Below are the code and all the weights of a small trained network. Each question names an input and a class and asks about switching units off, where a switched-off unit gives its printed mean instead of its output.

import numpy as np


def w(rows, s, z=0):
    codes = np.array(rows[::2]) - 128.0
    scale = np.full(codes.shape[1], s)
    scale[-1] = z or s
    return codes * scale


def f(y):
    return np.maximum(y, 0)


def log_softmax(a):
    a = a - a.max(-1, keepdims=True)
    return a - np.log(np.exp(a).sum(-1, keepdims=True))


def net(x, mask):
    res = np.array(x, float).reshape(1, 5) / 4 @ E
    y = f(res @ A[0][:, :-1].T + A[0][:, -1])
    res = res + np.where(mask, y, B[0][:, -1]) @ B[0][:, :-1]
    return log_softmax(res[-1] @ U[:, :-1].T + U[:, -1])


A, B = {}, {}
E = w([
[2,233,62,214,212,197,209,68,165,46,180,94],'x0',
[79,131,113,159,135,145,104,165,82,73,87,117],'x1',
[170,81,114,127,216,41,42,141,216,35,86,213],'x2',
[163,163,68,152,101,98,105,80,80,76,202,113],'x3',
[133,140,135,109,134,104,132,134,142,166,139,128],'x4',
],0.0062)
A[0] = w([
[113,173,142,158,97,116,89,192,126,70,123,137,254],'N0',
[97,130,109,181,173,122,179,102,131,93,190,108,53],'N1',
[99,159,101,120,71,157,168,164,69,167,164,78,115],'N2',
[136,160,122,108,110,182,127,150,101,151,140,87,41],'N3',
[114,155,156,141,48,183,173,112,95,171,129,57,53],'N4',
[177,167,93,165,91,66,83,71,68,90,188,107,186],'N5',
[168,107,81,129,168,90,80,128,185,80,129,110,80],'N6',
[93,175,97,188,151,207,171,73,255,109,139,102,36],'N7',
[145,132,94,164,166,115,74,132,174,91,118,208,68],'N8',
[94,137,98,161,187,124,168,83,135,153,114,113,28],'N9',
[206,85,151,65,60,90,47,168,67,148,84,111,145],'N10',
[133,102,172,148,164,85,94,98,180,53,142,193,19],'N11',
],0.007,0.0021)
B[0] = w([
[64,174,118,118,154,110,194,67,200,188,98,169,176],'N0',
[100,144,161,127,185,123,50,171,108,195,201,74,197],'N1',
[121,83,79,58,42,88,212,147,189,72,44,133,211],'N2',
[132,186,49,54,67,69,163,151,146,77,114,84,165],'N3',
[184,168,144,104,98,4,224,188,192,99,73,85,217],'N4',
[62,40,168,198,175,59,129,49,210,168,95,243,196],'N5',
[204,164,171,56,11,85,158,136,194,101,134,121,185],'N6',
[123,97,107,186,189,239,95,145,25,146,222,166,239],'N7',
[165,159,117,94,72,125,175,139,196,84,95,37,191],'N8',
[114,130,169,127,183,202,103,200,78,148,210,209,174],'N9',
[119,75,212,166,184,196,43,66,29,216,130,164,254],'N10',
[236,182,141,92,35,113,124,150,161,2,93,83,188],'N11',
],0.0057,0.0079)
U = w([
[214,188,76,3,59,93,195,199,203,14,68,35,80],'0',
[19,63,148,151,222,111,140,41,204,141,92,172,233],'1',
[130,90,119,154,228,239,19,121,15,167,184,112,5],'2',
],0.0037,0.0023)

Each question gives the input, the list of numbers given to net, and the class t.
The units are the neurons (one row each of A and B). Each row of codes is followed by its name. A weight is (code - 128) times the scale printed after its matrix; where a second scale follows, it is the last column's (A, B and U).
mask holds one flag per neuron, in row order. A switched-off neuron (its flag False) gives its mean, the last column of its row in B, instead of its output. The means were averaged over made-up inputs and are rounded, as every weight is.
A unit's drop is (log p(t) with every unit on - log p(t) with that unit switched off) / (log p(t) with every unit on - log p(t) with every unit switched off).
The circuit of an input: a set's keep is (log p(t) with only the set's units on - log p(t) with every unit switched off) / (log p(t) with every unit on - log p(t) with every unit switched off). Starting from all 12 units, units are removed one at a time, each time the one whose removal leaves the highest keep (on an exact tie, the one counted first), for as long as the keep stays at least 0.8.
circuit, biggest first: the units of the circuit, biggest drop first
most important unit: the unit with the biggest drop
top k neurons: the k neurons with the biggest drops, biggest first
drop of u: that unit's drop, to one decimal
input [7,2,1,5,-8], class 2: most important unit : N7
input [3,1,6,0,-8], class 0: circuit, biggest first : [N11; N10]
input [6,-2,7,-4,7], class 0: top 4 neurons : [N11; N10; N8; N6]
input [3,-3,7,6,4], class 0: top 2 neurons : [N11; N6]
input [8,6,7,2,-1], class 2: top 3 neurons : [N7; N1; N4]
input [-2,7,-1,6,-4], class 1: top 3 neurons : [N5; N7; N0]
input [-7,-5,-2,7,-1], class 1: top 4 neurons : [N5; N7; N1; N9]
input [-4,0,-1,8,-3], class 1: top 2 neurons : [N5; N7]
input [-6,6,3,-2,-1], class 2: drop of N10 : 1.2
input [-3,0,-3,5,7], class 1: drop of N1 : 0.0
input [-4,-7,2,-1,-3], class 2: drop of N0 : 0.1
